Here is a tiny trained network, its code and every weight. The questions are about switching its units off for an input and a target symbol, where a switched-off unit gives its printed mean instead of its output.

import numpy as np


def w(rows, s, z=0):
    codes = np.array(rows[::2]) - 128.0
    scale = np.full(codes.shape[1], s)
    scale[-1] = z or s
    return codes * scale


def norm(h):
    return h / np.sqrt((h * h).mean(-1, keepdims=True) + 1e-5)


def f(y):
    return np.maximum(y, 0)


def softmax(a):
    e = np.exp(a - a.max(-1, keepdims=True))
    return e / e.sum(-1, keepdims=True)


def log_softmax(a):
    a = a - a.max(-1, keepdims=True)
    return a - np.log(np.exp(a).sum(-1, keepdims=True))


def net(x, mask):
    ids = ['ΓΔΛΦαβεημπσψ'.index(c) for c in x.split()]
    T = len(ids)
    res = E[ids] + P[:T]
    u = 0
    for l in range(2):
        q, k, v = (norm(res) @ M[l].T for M in (Q, K, V))
        z = softmax(np.where(np.tri(T) > 0, q @ k.T / 2**0.5, -1e9)) @ v
        res = res + np.where(mask[u], z, O[l][:, -1]) @ O[l][:, :-1]
        u += 1
        y = f(norm(res) @ A[l][:, :-1].T + A[l][:, -1])
        res = res + np.where(mask[u : u + 4], y, B[l][:, -1]) @ B[l][:, :-1]
        u += 4
    return log_softmax(norm(res)[-1] @ U[:, :-1].T + U[:, -1])


Q, K, V, O, A, B = {}, {}, {}, {}, {}, {}
E = w([
[162,166,176,138,75,211,174,85],'Γ',
[115,159,78,187,220,167,239,57],'Δ',
[102,117,92,81,246,116,110,100],'Λ',
[122,94,202,129,168,201,62,8],'Φ',
[81,215,201,133,153,129,132,153],'α',
[102,114,124,155,160,108,136,148],'β',
[193,208,136,194,67,49,168,121],'ε',
[93,219,108,59,109,143,105,140],'η',
[194,186,137,82,116,215,134,207],'μ',
[126,218,143,157,131,56,203,196],'π',
[164,134,196,60,93,40,117,135],'σ',
[95,159,103,251,150,166,148,96],'ψ',
],0.018)
P = w([
[2,80,169,209,63,74,122,109],'0',
[40,159,187,172,106,93,202,91],'1',
[89,171,177,176,117,78,161,93],'2',
[128,181,178,172,131,96,129,112],'3',
[174,192,172,171,142,98,122,122],'4',
[215,210,151,153,159,103,97,114],'5',
],0.0075)
Q[0] = w([
[56,76,36,147,90,79,100,34],'0.h0',
[139,3,45,151,24,107,82,122],'0.h0',
],0.018)
K[0] = w([
[47,141,183,191,169,105,104,147],'0.h0',
[6,67,135,232,42,53,46,42],'0.h0',
],0.016)
V[0] = w([
[170,26,118,103,89,241,174,240],'0.h0',
[189,128,254,102,108,119,136,47],'0.h0',
],0.01)
O[0] = w([
[112,81,179,122,99,123,254,84,207],'0.h0',
[147,74,165,135,58,107,59,169,252],'0.h0',
],0.0081,0.0041)
A[0] = w([
[107,53,95,103,201,9,145,199,249],'0.n0',
[111,170,30,107,23,31,147,89,105],'0.n1',
[138,29,94,135,70,159,161,65,141],'0.n2',
[103,38,137,65,173,172,63,58,17],'0.n3',
],0.014,0.0017)
B[0] = w([
[121,63,11,116,106,163,147,193,233],'0.n0',
[120,196,165,70,116,49,143,75,239],'0.n1',
[144,9,144,152,86,135,210,102,254],'0.n2',
[79,182,202,50,162,73,36,77,170],'0.n3',
],0.012,0.0039)
Q[1] = w([
[46,42,109,112,137,146,5,77],'1.h0',
[82,177,175,42,128,42,100,174],'1.h0',
],0.024)
K[1] = w([
[154,135,88,132,138,174,5,142],'1.h0',
[86,200,146,69,126,87,97,161],'1.h0',
],0.032)
V[1] = w([
[221,215,142,74,94,177,100,221],'1.h0',
[196,119,61,135,84,253,91,40],'1.h0',
],0.013)
O[1] = w([
[91,94,125,114,73,153,177,65,125],'1.h0',
[2,198,139,111,214,7,146,234,2],'1.h0',
],0.0083,0.0096)
A[1] = w([
[73,64,140,132,109,91,141,19,247],'1.n0',
[131,103,113,33,249,101,152,118,9],'1.n1',
[193,104,170,51,116,140,113,105,122],'1.n2',
[105,87,129,60,169,148,113,212,2],'1.n3',
],0.02,0.0022)
B[1] = w([
[102,42,184,128,154,102,236,79,242],'1.n0',
[245,132,144,96,110,174,150,164,158],'1.n1',
[127,205,79,135,171,125,68,253,254],'1.n2',
[50,56,134,137,115,153,145,32,143],'1.n3',
],0.016,0.014)
U = w([
[117,88,176,112,106,136,220,139,171],'Γ',
[190,146,119,154,247,124,168,113,136],'Δ',
[159,85,99,42,163,175,93,80,128],'Λ',
[136,107,206,84,208,93,53,101,103],'Φ',
[124,131,169,170,91,191,71,127,161],'α',
[53,69,41,144,139,146,117,124,152],'β',
[189,164,147,149,99,45,93,66,136],'ε',
[52,211,104,56,131,123,153,93,129],'η',
[94,156,119,102,129,152,178,185,1],'μ',
[168,136,16,153,53,157,158,107,85],'π',
[146,61,110,76,104,64,57,186,116],'σ',
[78,135,77,240,194,68,114,125,114],'ψ',
],0.012,0.008)

Each question gives the input, a string of symbols that net reads in full, and the target symbol t.
The units are the heads (2 rows each of Q, K, V and O) and the neurons (one row each of A and B). Each row of codes is followed by its name. A weight is (code - 128) times the scale printed after its matrix; where a second scale follows, it is the last column's (O, A, B and U).
mask holds one flag per unit, layer by layer, with each layer's heads first. A switched-off unit (its flag False) gives its mean, the last column of its rows in O or B, instead of its output. The means were averaged over made-up inputs and are rounded, as every weight is.
A unit's drop is (log p(t) with every unit on - log p(t) with that unit switched off) / (log p(t) with every unit on - log p(t) with every unit switched off).
The circuit of an input: a set's keep is (log p(t) with only the set's units on - log p(t) with every unit switched off) / (log p(t) with every unit on - log p(t) with every unit switched off). Starting from all 10 units, units are removed one at a time, each time the one whose removal leaves the highest keep (on an exact tie, the one counted first), for as long as the keep stays at least 0.8.
circuit, biggest first: the units of the circuit, biggest drop first
unit that matters most: the unit with the biggest drop
top k neurons: the k neurons with the biggest drops, biggest first
k most important neurons of layer l: the k neurons of layer l with the biggest drops, biggest first
drop when u is switched off: that unit's drop, to one decimal
input μ Λ Δ Γ β ε, target Γ: circuit, biggest first -> [0.h0]
input σ β μ μ, target μ: 3 most important neurons of layer 1 -> [1.n0 1.n2 1.n1]
input α β Γ α η α, target η: circuit, biggest first -> [0.h0 1.h0]
input Λ η α, target α: 2 most important neurons of layer 0 -> [0.n1 0.n2]
input α σ Φ Γ ψ, target ψ: 2 most important neurons of layer 0 -> [0.n1 0.n3]
input α μ σ σ σ σ, target Δ: circuit, biggest first -> [1.n2 1.h0 0.h0]
input η α Λ, target Λ: 2 most important neurons of layer 0 -> [0.n0 0.n3]
input β μ α α, target Δ: 2 most important neurons of layer 0 -> [0.n2 0.n0]
input ε π ε π σ, target σ: top 2 neurons -> [1.n2 0.n0]
input Γ β α σ ψ, target ψ: 2 most important neurons of layer 1 -> [1.n2 1.n1]
input α Γ α ε, target ε: 2 most important neurons of layer 0 -> [0.n1 0.n2]
input η π ε, target ε: 2 most important neurons of layer 0 -> [0.n1 0.n0]
input η α Φ, target Φ: 2 most important neurons of layer 1 -> [1.n0 1.n2]
input α Φ π, target π: unit that matters most -> 1.h0
input Λ π σ π Φ β, target β: drop when 1.h0 is switched off -> 0.2
input μ η η Γ ε Φ, target Γ: drop when 0.h0 is switched off -> 2.5
input Γ Δ Φ α μ μ, target μ: drop when 0.n2 is switched off -> 0.1
